Each row has a name. After each piece below comes the name of the row it's from, unless a question asks for something else. Each question is about the rows just above it.

zizen: [101 123 165  97 111 104 152]
nek: [101 174 129 108  93 112 139]
Mog: [121  66 161 150 174  80 160]
Tovip: [166 152 101 123  97 104 111]
Put [ 97 101 104 111 123 152 165] back in order: which row is it? -> zizen
[ 93 101 129 108 112 139 174] is which row reordered? -> nek
Shuffled Mog with one entry gone: [121 161  66  80 174 150], missing -> [160]
Put [104 111 152 123 165  97 101] back in order: which row is it? -> zizen
Put [ 97 101 104 111 123 152 166] back in order: which row is it? -> Tovip

ret: [142 144 144 146 138 134 102 129 103]
fip: [115 175 114 135 117 115 112 107 113]
teno: [169 171 170 174 140 121 131 125  87]
Tepi: [156 155 155 159 135 118 125 122  98]
Reler: [146 134 144 102 142 103 129 144 139]
Mumez: [175 178 176 181 145 123 136 126  81]
paf: [115 175 116 117 135 112 114 107 113]
ret without one entry, shuffled: [138 146 144 144 142 134 129 102]. Gone: -> [103]
Put [144 142 146 144 102 139 103 129 134] back in order: which row is it? -> Reler
Which row holds these entries in another order? [103 142 144 144 146 138 134 102 129] -> ret
Which entry of teno is missing from [ 87 174 171 170 125 121 140 169]? -> [131]
Which entry of ret is missing from [146 138 134 144 103 102 144 142]? -> [129]
[102 103 129 134 138 142 144 144 146] is which row reordered? -> ret
Put [116 117 135 112 114 107 113 115 175] back in order: which row is it? -> paf

Taliz: [146 151 102  94 147 139  91  93 151  88]
Pesuf: [141 128 108 165 171 109 131  87 131 123]
Fubo: [146 109  85 131 121 157 172 119 102 131]
vez: [129 152  95 123 152 111 131  94 153 109]
varu: [131 172 141 123  87 109 108 165 128 131]
felel: [135 153 146  94 108  88 166 131  98 110]
Fetol: [161  98 152 160 100  86  91 121 101  88]
Which entry of varu is missing from [172 128  87 123 109 131 165 131 141]? -> [108]
Shuffled Fetol with one entry gone: [100 101 121  86  91 160  98  88 152], missing -> [161]
Which entry of Taliz is missing from [146  93 151 151 102 139  94  91  88]? -> [147]
Put [ 87 108 109 123 128 131 131 141 165 172] back in order: which row is it? -> varu
felel without one entry, shuffled: [146 108 166  98  88 131 135 110 153]. Gone: -> [94]

